Below are the code and all the weights of a small trained network. Each question names an input and a class and asks about switching units off, where a switched-off unit gives its printed mean instead of its output.

import numpy as np


def w(rows, s, z=0):
    codes = np.array(rows[::2]) - 128.0
    scale = np.full(codes.shape[1], s)
    scale[-1] = z or s
    return codes * scale


def f(y):
    return y / 2 * (1 + np.tanh(0.7978845608 * (y + 0.044715 * y**3)))


def log_softmax(a):
    a = a - a.max(-1, keepdims=True)
    return a - np.log(np.exp(a).sum(-1, keepdims=True))


def net(x, mask):
    res = np.array(x, float).reshape(1, 5) / 4 @ E
    y = f(res @ A[0][:, :-1].T + A[0][:, -1])
    res = res + np.where(mask, y, B[0][:, -1]) @ B[0][:, :-1]
    return log_softmax(res[-1] @ U[:, :-1].T + U[:, -1])


A, B = {}, {}
E = w([
[112,151,147,230,167,195,193],'x0',
[93,148,106,130,106,122,118],'x1',
[133,121,126,136,112,129,134],'x2',
[116,109,52,115,95,255,52],'x3',
[203,169,6,103,152,103,176],'x4',
],0.009)
A[0] = w([
[189,155,79,115,142,187,113,183],'neuron 0',
[88,69,150,141,110,218,68,208],'neuron 1',
[103,127,110,194,161,177,166,185],'neuron 2',
[121,83,172,118,152,127,101,205],'neuron 3',
[158,160,88,153,179,89,189,160],'neuron 4',
[106,89,113,118,99,120,99,182],'neuron 5',
[168,115,45,102,102,181,125,112],'neuron 6',
[55,81,255,136,112,75,133,249],'neuron 7',
[93,99,151,156,144,198,60,110],'neuron 8',
[103,186,126,203,177,169,208,214],'neuron 9',
[89,149,138,201,186,194,162,253],'neuron 10',
],0.0088,0.0025)
B[0] = w([
[131,234,122,185,114,132,60,181],'neuron 0',
[115,44,176,61,80,170,128,224],'neuron 1',
[55,135,173,239,99,176,165,184],'neuron 2',
[123,150,86,112,119,183,77,165],'neuron 3',
[97,105,77,144,165,82,223,182],'neuron 4',
[134,100,56,65,133,142,83,156],'neuron 5',
[169,172,142,175,187,171,65,187],'neuron 6',
[121,244,122,116,169,228,14,255],'neuron 7',
[144,3,134,146,51,125,151,193],'neuron 8',
[15,120,118,202,155,182,234,209],'neuron 9',
[68,139,167,218,42,159,224,213],'neuron 10',
],0.0073,0.0098)
U = w([
[170,198,149,112,207,132,3,253],'0',
[108,200,166,191,186,226,140,78],'1',
[140,8,119,9,144,180,105,50],'2',
[122,41,236,192,22,99,154,49],'3',
[211,136,99,30,174,17,206,244],'4',
[98,100,125,204,219,72,205,34],'5',
],0.0071,0.0032)

Each question gives the input, the list of numbers given to net, and the class t.
The units are the neurons (one row each of A and B). Each row of codes is followed by its name. A weight is (code - 128) times the scale printed after its matrix; where a second scale follows, it is the last column's (A, B and U).
mask holds one flag per neuron, in row order. A switched-off neuron (its flag False) gives its mean, the last column of its row in B, instead of its output. The means were averaged over made-up inputs and are rounded, as every weight is.
A unit's drop is (log p(t) with every unit on - log p(t) with that unit switched off) / (log p(t) with every unit on - log p(t) with every unit switched off).
The circuit of an input: a set's keep is (log p(t) with only the set's units on - log p(t) with every unit switched off) / (log p(t) with every unit on - log p(t) with every unit switched off). Starting from all 11 units, units are removed one at a time, each time the one whose removal leaves the highest keep (on an exact tie, the one counted first), for as long as the keep stays at least 0.8.
units of the circuit, in order: the units of the circuit, biggest drop first
top k neurons: the k neurons with the biggest drops, biggest first
drop of u: that unit's drop, to one decimal
input [-4,-2,-6,3,-8], class 2: top 2 neurons	[neuron 1; neuron 8]
input [8,-5,-4,8,0], class 3: top 4 neurons	[neuron 8; neuron 7; neuron 1; neuron 10]
input [4,-7,-5,0,2], class 5: units of the circuit, in order	[neuron 7; neuron 4]
input [4,-3,2,-3,8], class 5: top 2 neurons	[neuron 4; neuron 7]
input [0,3,2,-3,5], class 4: units of the circuit, in order	[neuron 10; neuron 2; neuron 7]
input [7,-3,5,-7,2], class 5: units of the circuit, in order	[neuron 4]
input [-6,2,-4,-6,1], class 4: top 2 neurons	[neuron 6; neuron 0]
input [8,7,-5,-1,4], class 5: units of the circuit, in order	[neuron 7; neuron 4]
input [7,-5,3,5,0], class 3: units of the circuit, in order	[neuron 7; neuron 8]
input [-7,1,-3,-2,-1], class 0: top 2 neurons	[neuron 1; neuron 8]
input [-1,1,-2,3,-1], class 2: top 2 neurons	[neuron 7; neuron 10]
input [-5,2,-6,5,3], class 0: top 2 neurons	[neuron 6; neuron 0]
input [-4,-4,5,0,-6], class 0: units of the circuit, in order	[neuron 7; neuron 10]
input [6,-1,0,2,-8], class 3: units of the circuit, in order	[neuron 8]
input [0,-3,6,-3,6], class 4: top 2 neurons	[neuron 10; neuron 2]
input [4,2,2,-4,1], class 5: top 2 neurons	[neuron 4; neuron 7]
input [4,-7,5,2,-6], class 3: top 2 neurons	[neuron 8; neuron 1]
input [4,1,7,-1,5], class 5: top 2 neurons	[neuron 7; neuron 4]
input [-4,6,3,-8,-2], class 0: drop of neuron 7	0.3
input [-2,2,4,-3,-3], class 0: drop of neuron 0	0.0
input [-1,8,8,2,-3], class 2: drop of neuron 0	0.1
input [-7,-4,-1,-1,-8], class 0: units of the circuit, in order	[neuron 7]
